Below are the code and all the weights of a small trained network. Each question names an input and a class and asks about switching units off, where a switched-off unit gives its printed mean instead of its output.

import numpy as np


def w(rows, s, z=0):
    codes = np.array(rows[::2]) - 128.0
    scale = np.full(codes.shape[1], s)
    scale[-1] = z or s
    return codes * scale


def norm(h):
    return h / np.sqrt((h * h).mean(-1, keepdims=True) + 1e-5)


def f(y):
    return np.maximum(y, 0)


def log_softmax(a):
    a = a - a.max(-1, keepdims=True)
    return a - np.log(np.exp(a).sum(-1, keepdims=True))


def net(x, mask):
    res = np.array(x, float).reshape(1, 6) / 4 @ E
    u = 0
    for l in range(4):
        y = f(norm(res) @ A[l][:, :-1].T + A[l][:, -1])
        res = res + np.where(mask[u : u + 6], y, B[l][:, -1]) @ B[l][:, :-1]
        u += 6
    return log_softmax(norm(res)[-1] @ U[:, :-1].T + U[:, -1])


A, B = {}, {}
E = w([
[220,149,164,128,171,87,92],'x0',
[97,93,212,66,254,35,56],'x1',
[129,121,137,227,57,87,70],'x2',
[104,63,64,156,170,2,135],'x3',
[184,110,93,106,80,187,52],'x4',
[143,236,167,107,85,231,203],'x5',
],0.00038)
A[0] = w([
[76,167,104,94,73,203,249,113],'L0N0',
[229,115,144,217,76,109,71,2],'L0N1',
[123,79,76,183,155,38,206,91],'L0N2',
[148,141,254,117,147,158,5,111],'L0N3',
[154,78,118,81,189,96,47,8],'L0N4',
[122,133,55,185,27,177,135,65],'L0N5',
],0.00099,0.00095)
B[0] = w([
[149,88,83,96,162,139,19,254],'L0N0',
[130,201,57,137,64,66,46,159],'L0N1',
[227,133,116,174,142,170,186,198],'L0N2',
[135,113,51,132,137,95,217,228],'L0N3',
[227,8,159,103,133,98,62,171],'L0N4',
[109,129,199,107,217,102,128,205],'L0N5',
],0.0014,0.00078)
A[1] = w([
[189,167,166,90,93,229,139,53],'L1N0',
[149,51,173,83,146,100,69,2],'L1N1',
[4,119,186,184,53,137,106,25],'L1N2',
[138,199,145,163,90,100,102,113],'L1N3',
[173,140,187,113,198,73,117,88],'L1N4',
[127,198,216,76,218,90,164,33],'L1N5',
],0.0013,0.00082)
B[1] = w([
[247,214,105,193,202,161,174,253],'L1N0',
[205,85,138,105,226,108,101,200],'L1N1',
[90,28,216,223,149,226,100,173],'L1N2',
[111,100,104,119,116,95,83,177],'L1N3',
[75,86,174,91,116,135,123,247],'L1N4',
[9,168,211,101,9,65,182,231],'L1N5',
],0.0015,0.00068)
A[2] = w([
[105,93,103,93,227,145,246,173],'L2N0',
[171,106,130,104,122,78,46,99],'L2N1',
[228,28,62,157,88,193,112,217],'L2N2',
[176,177,234,248,152,34,137,254],'L2N3',
[76,107,59,38,105,208,140,1],'L2N4',
[157,113,56,191,158,75,232,4],'L2N5',
],0.0012,0.00078)
B[2] = w([
[116,131,119,166,27,124,77,219],'L2N0',
[178,94,104,110,142,121,113,181],'L2N1',
[66,149,180,126,166,103,172,252],'L2N2',
[81,98,67,83,99,181,130,254],'L2N3',
[79,112,25,60,207,183,102,152],'L2N4',
[87,95,53,194,42,80,255,153],'L2N5',
],0.0018,0.0012)
A[3] = w([
[136,105,125,206,134,130,94,92],'L3N0',
[65,165,234,86,148,74,182,1],'L3N1',
[204,253,149,101,107,228,159,70],'L3N2',
[113,176,116,176,28,189,188,195],'L3N3',
[36,89,102,131,115,43,58,115],'L3N4',
[206,157,76,203,74,75,75,76],'L3N5',
],0.0017,0.0008)
B[3] = w([
[112,152,188,105,85,180,122,153],'L3N0',
[50,219,214,9,30,95,240,175],'L3N1',
[223,214,122,250,251,133,213,235],'L3N2',
[159,94,162,115,191,94,79,248],'L3N3',
[200,196,157,122,124,168,140,246],'L3N4',
[118,192,103,71,35,139,99,165],'L3N5',
],0.0018,0.0016)
U = w([
[205,2,160,56,233,36,32,179],'0',
[43,92,28,54,190,236,133,4],'1',
[243,246,137,210,246,212,200,246],'2',
[195,190,90,133,8,121,33,73],'3',
[26,185,244,10,96,72,226,166],'4',
[86,56,30,214,60,37,238,139],'5',
[34,53,223,228,101,222,80,56],'6',
],0.0067,0.0018)

Each question gives the input, the list of numbers given to net, and the class t.
The units are the neurons (one row each of A and B). Each row of codes is followed by its name. A weight is (code - 128) times the scale printed after its matrix; where a second scale follows, it is the last column's (A, B and U).
mask holds one flag per neuron, layer by layer. A switched-off neuron (its flag False) gives its mean, the last column of its row in B, instead of its output. The means were averaged over made-up inputs and are rounded, as every weight is.
A unit's drop is (log p(t) with every unit on - log p(t) with that unit switched off) / (log p(t) with every unit on - log p(t) with every unit switched off).
The circuit of an input: a set's keep is (log p(t) with only the set's units on - log p(t) with every unit switched off) / (log p(t) with every unit on - log p(t) with every unit switched off). Starting from the 12 units with the biggest drops (on a tie, the unit counted first), units are removed one at a time, each time the one whose removal leaves the highest keep (on an exact tie, the one counted first), for as long as the keep stays at least 0.8.
units of the circuit, in order: the units of the circuit, biggest drop first
most important unit: the unit with the biggest drop
top k neurons: the k neurons with the biggest drops, biggest first
top k neurons in layer l: the k neurons of layer l with the biggest drops, biggest first
drop of u: that unit's drop, to one decimal
input [-2,-7,0,-4,-3,-6], class 6: most important unit -> L3N2
input [4,0,-7,7,-8,-3], class 5: units of the circuit, in order -> (L2N5, L2N0)
input [4,8,-4,6,-5,-3], class 4: units of the circuit, in order -> (L1N5, L3N1)
input [-1,-5,-2,-8,-8,-8], class 6: units of the circuit, in order -> (L3N2, L3N1)
input [-5,-5,-8,1,-7,3], class 1: top 3 neurons -> (L2N4, L0N0, L3N4)
input [-3,-4,3,2,4,-8], class 3: units of the circuit, in order -> (L3N4, L3N5)
input [-6,0,-2,2,-1,1], class 1: top 2 neurons -> (L2N4, L3N2)
input [-6,4,7,-4,-6,0], class 6: top 2 neurons -> (L1N2, L2N2)
input [6,6,1,-8,-1,3], class 4: top 3 neurons -> (L1N5, L3N1, L1N4)
input [-2,-8,5,2,-2,3], class 6: top 3 neurons in layer 1 -> (L1N2, L1N0, L1N3)
input [1,5,8,-7,-5,-3], class 4: top 3 neurons -> (L0N0, L0N3, L2N0)
input [8,4,-6,-5,-4,6], class 4: top 2 neurons -> (L1N5, L3N1)
input [-1,-3,-8,-6,-7,-5], class 1: top 2 neurons -> (L0N0, L2N4)
input [6,4,-8,7,0,3], class 4: most important unit -> L1N5
input [8,1,8,-4,4,-5], class 3: top 3 neurons -> (L3N5, L0N1, L3N3)
input [8,6,-1,-3,-6,-6], class 4: top 2 neurons in layer 1 -> (L1N5, L1N4)
input [-6,4,-6,8,6,7], class 1: drop of L2N4 -> 0.2
input [-6,-8,2,-5,8,-5], class 2: drop of L2N0 -> 0.2
input [1,-7,-4,6,-8,2], class 5: drop of L3N2 -> 0.1
input [5,2,2,-4,-8,-2], class 4: drop of L0N2 -> 0.0
input [-3,7,-6,-2,-6,-5], class 4: top neuron -> (L3N1)
